Here is a tiny trained network, its code and every weight. The questions are about switching its units off for an input and a class, where a switched-off unit gives its printed mean instead of its output.

import numpy as np


def w(rows, s, z=0):
    codes = np.array(rows[::2]) - 128.0
    scale = np.full(codes.shape[1], s)
    scale[-1] = z or s
    return codes * scale


def norm(h):
    return h / np.sqrt((h * h).mean(-1, keepdims=True) + 1e-5)


def f(y):
    return y / 2 * (1 + np.tanh(0.7978845608 * (y + 0.044715 * y**3)))


def log_softmax(a):
    a = a - a.max(-1, keepdims=True)
    return a - np.log(np.exp(a).sum(-1, keepdims=True))


def net(x, mask):
    res = np.array(x, float).reshape(1, 3) / 4 @ E
    u = 0
    for l in range(2):
        y = f(norm(res) @ A[l][:, :-1].T + A[l][:, -1])
        res = res + np.where(mask[u : u + 15], y, B[l][:, -1]) @ B[l][:, :-1]
        u += 15
    return log_softmax(norm(res)[-1] @ U[:, :-1].T + U[:, -1])


A, B = {}, {}
E = w([
[125,20,58,101,179],'x0',
[127,208,198,125,254],'x1',
[168,196,80,30,144],'x2',
],0.0041)
A[0] = w([
[107,82,201,168,214,91],'0.n0',
[142,112,128,132,115,114],'0.n1',
[68,185,172,150,183,90],'0.n2',
[130,147,71,2,39,108],'0.n3',
[100,33,185,147,2,114],'0.n4',
[137,13,76,113,216,255],'0.n5',
[22,112,157,81,194,114],'0.n6',
[157,163,113,127,193,96],'0.n7',
[104,21,70,76,93,116],'0.n8',
[105,49,96,86,73,93],'0.n9',
[123,184,103,140,11,105],'0.n10',
[67,57,132,197,76,106],'0.n11',
[120,216,200,171,111,110],'0.n12',
[78,93,206,90,166,128],'0.n13',
[158,118,152,138,98,110],'0.n14',
],0.0075,0.0044)
B[0] = w([
[149,72,96,254,118,170],'0.n0',
[122,105,143,145,114,126],'0.n1',
[143,59,167,113,124,165],'0.n2',
[136,85,118,86,43,184],'0.n3',
[78,232,135,98,199,203],'0.n4',
[170,83,105,146,163,254],'0.n5',
[180,101,56,195,146,149],'0.n6',
[135,160,136,118,198,143],'0.n7',
[129,100,198,122,124,205],'0.n8',
[122,67,176,106,130,173],'0.n9',
[111,163,56,138,93,162],'0.n10',
[78,174,100,147,180,186],'0.n11',
[93,98,174,106,119,185],'0.n12',
[168,74,104,209,152,147],'0.n13',
[79,120,130,114,119,127],'0.n14',
],0.0065,0.0071)
A[1] = w([
[90,227,97,200,83,151],'1.n0',
[203,37,193,198,88,99],'1.n1',
[145,204,179,241,208,135],'1.n2',
[196,121,242,155,208,253],'1.n3',
[107,64,2,119,241,63],'1.n4',
[212,216,87,100,90,177],'1.n5',
[116,61,32,78,177,191],'1.n6',
[245,78,108,147,239,15],'1.n7',
[102,161,193,38,154,170],'1.n8',
[66,72,42,108,122,130],'1.n9',
[56,39,143,175,245,64],'1.n10',
[71,211,146,167,96,110],'1.n11',
[41,47,107,163,187,22],'1.n12',
[190,80,152,87,34,107],'1.n13',
[179,185,192,50,175,54],'1.n14',
],0.0065,0.0025)
B[1] = w([
[99,68,81,89,210,154],'1.n0',
[5,89,134,206,132,191],'1.n1',
[124,3,61,110,70,222],'1.n2',
[131,150,105,117,35,253],'1.n3',
[150,176,160,69,172,199],'1.n4',
[73,86,171,129,40,143],'1.n5',
[138,142,184,148,218,195],'1.n6',
[88,208,43,105,166,210],'1.n7',
[202,161,92,232,147,180],'1.n8',
[179,168,165,167,139,153],'1.n9',
[158,216,242,65,40,237],'1.n10',
[116,109,76,125,173,158],'1.n11',
[165,178,218,91,95,173],'1.n12',
[97,27,57,75,193,158],'1.n13',
[227,141,71,203,60,145],'1.n14',
],0.0056,0.0055)
U = w([
[27,171,89,134,160,209],'0',
[96,85,183,197,35,127],'1',
[100,105,58,44,30,1],'2',
[231,179,82,158,37,39],'3',
[128,154,230,95,159,248],'4',
[187,75,139,237,193,7],'5',
[163,8,119,62,153,136],'6',
[207,174,78,87,196,157],'7',
],0.017,0.0015)

Each question gives the input, the list of numbers given to net, and the class t.
The units are the neurons (one row each of A and B). Each row of codes is followed by its name. A weight is (code - 128) times the scale printed after its matrix; where a second scale follows, it is the last column's (A, B and U).
mask holds one flag per neuron, layer by layer. A switched-off neuron (its flag False) gives its mean, the last column of its row in B, instead of its output. The means were averaged over made-up inputs and are rounded, as every weight is.
A unit's drop is (log p(t) with every unit on - log p(t) with that unit switched off) / (log p(t) with every unit on - log p(t) with every unit switched off).
The circuit of an input: a set's keep is (log p(t) with only the set's units on - log p(t) with every unit switched off) / (log p(t) with every unit on - log p(t) with every unit switched off). Starting from the 12 units with the biggest drops (on a tie, the unit counted first), units are removed one at a time, each time the one whose removal leaves the highest keep (on an exact tie, the one counted first), for as long as the keep stays at least 0.8.
circuit, biggest first: the units of the circuit, biggest drop first
k most important neurons: the k neurons with the biggest drops, biggest first
k most important neurons of layer l: the k neurons of layer l with the biggest drops, biggest first
drop when u is switched off: that unit's drop, to one decimal
input [1,-5,3], class 6: circuit, biggest first : 1.n3
input [8,4,-2], class 5: 2 most important neurons : 0.n0; 0.n4
input [0,3,6], class 3: 2 most important neurons of layer 1 : 1.n14; 1.n5
input [6,0,-4], class 4: circuit, biggest first : 1.n10; 1.n4
input [-2,-6,0], class 0: 2 most important neurons of layer 0 : 0.n4; 0.n11
input [-7,3,-1], class 1: 2 most important neurons : 0.n4; 0.n12
input [8,1,2], class 7: 2 most important neurons : 1.n7; 1.n2
input [1,-6,3], class 6: 2 most important neurons of layer 0 : 0.n9; 0.n8
input [1,-6,6], class 6: 2 most important neurons : 1.n13; 1.n3
input [0,5,2], class 3: 2 most important neurons : 1.n3; 0.n5
input [0,-2,-1], class 0: 2 most important neurons of layer 0 : 0.n4; 0.n11
input [2,-3,0], class 4: drop when 0.n4 is switched off : 0.2
input [7,-1,-6], class 4: drop when 1.n10 is switched off : 0.2
input [4,0,0], class 4: circuit, biggest first : 1.n10
input [3,-3,0], class 4: drop when 0.n4 is switched off : 0.1
input [-4,1,2], class 3: 2 most important neurons : 1.n8; 0.n0
